Here is a tiny trained network, its code and every weight. The questions are about switching its units off for an input and a class, where a switched-off unit gives its printed mean instead of its output.

import numpy as np


def w(rows, s, z=0):
    codes = np.array(rows[::2]) - 128.0
    scale = np.full(codes.shape[1], s)
    scale[-1] = z or s
    return codes * scale


def norm(h):
    return h / np.sqrt((h * h).mean(-1, keepdims=True) + 1e-5)


def f(y):
    return np.maximum(y, 0)


def log_softmax(a):
    a = a - a.max(-1, keepdims=True)
    return a - np.log(np.exp(a).sum(-1, keepdims=True))


def net(x, mask):
    res = np.array(x, float).reshape(1, 5) / 4 @ E
    u = 0
    for l in range(2):
        y = f(norm(res) @ A[l][:, :-1].T + A[l][:, -1])
        res = res + np.where(mask[u : u + 11], y, B[l][:, -1]) @ B[l][:, :-1]
        u += 11
    return log_softmax(norm(res)[-1] @ U[:, :-1].T + U[:, -1])


A, B = {}, {}
E = w([
[64,200,66,74,101,170,93,246],'x0',
[147,89,164,28,178,178,106,88],'x1',
[172,252,139,100,254,183,194,85],'x2',
[166,181,107,136,72,101,188,139],'x3',
[243,134,49,124,88,223,46,172],'x4',
],0.0043)
A[0] = w([
[39,183,166,117,163,93,201,96,1],'L0N1',
[102,118,137,128,100,136,108,162,63],'L0N2',
[123,171,94,214,91,116,142,112,196],'L0N3',
[225,190,173,135,192,121,164,149,90],'L0N4',
[189,219,93,146,189,166,130,153,71],'L0N5',
[125,169,254,144,121,122,151,149,87],'L0N6',
[142,150,130,165,124,68,162,93,58],'L0N7',
[125,142,202,84,163,189,162,140,62],'L0N8',
[104,68,120,49,179,229,138,114,79],'L0N9',
[172,27,157,190,168,37,142,128,89],'L0N10',
[106,147,143,115,190,91,140,14,84],'L0N11',
],0.0059,0.0049)
B[0] = w([
[46,134,193,140,221,2,189,137,199],'L0N1',
[187,153,105,119,121,140,160,81,144],'L0N2',
[120,108,128,43,107,122,99,103,255],'L0N3',
[192,139,69,103,90,145,143,58,221],'L0N4',
[100,208,99,145,145,168,98,102,232],'L0N5',
[138,122,131,141,163,141,152,187,171],'L0N6',
[134,78,125,102,168,161,121,133,164],'L0N7',
[117,89,142,171,102,134,98,90,174],'L0N8',
[171,130,142,94,179,86,70,162,207],'L0N9',
[96,140,186,137,137,227,109,122,244],'L0N10',
[109,107,43,120,85,124,184,215,232],'L0N11',
],0.0072,0.0035)
A[1] = w([
[163,68,147,109,167,113,104,114,83],'L1N1',
[135,83,156,209,59,147,102,133,81],'L1N2',
[91,138,97,114,87,134,115,166,131],'L1N3',
[65,169,144,108,205,57,183,138,111],'L1N4',
[124,77,163,245,109,136,126,84,116],'L1N5',
[177,94,125,167,93,140,226,67,24],'L1N6',
[125,142,94,141,70,133,115,183,40],'L1N7',
[138,125,127,142,132,108,123,131,35],'L1N8',
[164,155,85,139,113,194,91,197,45],'L1N9',
[188,208,95,156,114,135,148,91,38],'L1N10',
[123,129,102,148,2,60,126,167,6],'L1N11',
],0.0094,0.0025)
B[1] = w([
[78,114,163,51,172,114,92,164,182],'L1N1',
[63,192,88,95,95,23,97,23,203],'L1N2',
[219,123,152,145,119,142,144,159,190],'L1N3',
[168,80,168,254,122,137,118,88,254],'L1N4',
[76,233,128,88,24,118,142,59,192],'L1N5',
[82,207,150,94,129,162,196,227,179],'L1N6',
[149,125,100,138,103,77,215,204,182],'L1N7',
[124,128,116,136,126,95,144,111,128],'L1N8',
[93,116,175,206,72,128,161,145,238],'L1N9',
[139,138,38,101,202,160,53,34,204],'L1N10',
[200,6,33,71,236,77,156,108,194],'L1N11',
],0.0073,0.0061)
U = w([
[150,161,124,203,46,186,125,235,74],'0',
[105,97,196,255,167,96,208,71,221],'1',
[127,70,187,53,178,150,31,170,122],'2',
[104,184,165,72,154,180,235,165,2],'3',
[204,40,23,110,109,53,170,152,132],'4',
[186,210,32,132,176,224,102,42,194],'5',
[40,157,134,75,33,75,104,17,110],'6',
],0.016,0.0031)

Each question gives the input, the list of numbers given to net, and the class t.
The units are the neurons (one row each of A and B). Each row of codes is followed by its name. A weight is (code - 128) times the scale printed after its matrix; where a second scale follows, it is the last column's (A, B and U).
mask holds one flag per neuron, layer by layer. A switched-off neuron (its flag False) gives its mean, the last column of its row in B, instead of its output. The means were averaged over made-up inputs and are rounded, as every weight is.
A unit's drop is (log p(t) with every unit on - log p(t) with that unit switched off) / (log p(t) with every unit on - log p(t) with every unit switched off).
The circuit of an input: a set's keep is (log p(t) with only the set's units on - log p(t) with every unit switched off) / (log p(t) with every unit on - log p(t) with every unit switched off). Starting from the 12 units with the biggest drops (on a tie, the unit counted first), units are removed one at a time, each time the one whose removal leaves the highest keep (on an exact tie, the one counted first), for as long as the keep stays at least 0.8.
units of the circuit, in order: the units of the circuit, biggest drop first
top k neurons: the k neurons with the biggest drops, biggest first
top k neurons in layer l: the k neurons of layer l with the biggest drops, biggest first
drop of u: that unit's drop, to one decimal
input [5,-5,-3,4,-7], class 1: top 2 neurons in layer 0 : [L0N1; L0N11]
input [8,-8,-6,4,-1], class 4: units of the circuit, in order : [L1N11]
input [6,4,3,-1,-2], class 1: top 2 neurons : [L1N4; L0N3]
input [-1,1,-3,-5,7], class 2: top 4 neurons in layer 1 : [L1N1; L1N5; L1N4; L1N6]
input [5,5,6,-7,-1], class 2: top 2 neurons in layer 0 : [L0N9; L0N8]
input [1,7,6,-6,-1], class 2: units of the circuit, in order : [L0N9; L1N1]
input [5,5,4,-7,4], class 2: top 2 neurons : [L0N9; L1N10]
input [2,-4,2,-5,2], class 0: top 3 neurons in layer 1 : [L1N9; L1N11; L1N2]
input [3,7,6,3,-4], class 1: top 2 neurons : [L0N1; L1N4]
input [-8,0,4,-3,-3], class 3: units of the circuit, in order : [L1N6; L0N11]
input [3,1,5,-3,-2], class 1: top 2 neurons : [L0N1; L1N4]
input [6,2,0,-8,4], class 0: top 3 neurons in layer 1 : [L1N9; L1N11; L1N10]
input [-6,0,-2,4,-3], class 6: top 2 neurons : [L0N10; L1N5]
input [-5,-4,-6,3,4], class 6: top 2 neurons in layer 1 : [L1N2; L1N5]
input [1,5,2,0,0], class 2: units of the circuit, in order : [L0N9]
input [-5,-3,4,-4,-1], class 3: top 2 neurons : [L1N6; L0N4]
input [6,-7,7,7,-7], class 1: top 2 neurons : [L1N4; L0N1]
input [5,-3,-5,4,8], class 4: drop of L1N11 : 0.5
input [8,-6,-4,-4,0], class 4: drop of L1N11 : 0.3
input [6,7,7,6,-5], class 1: units of the circuit, in order : [L1N4]
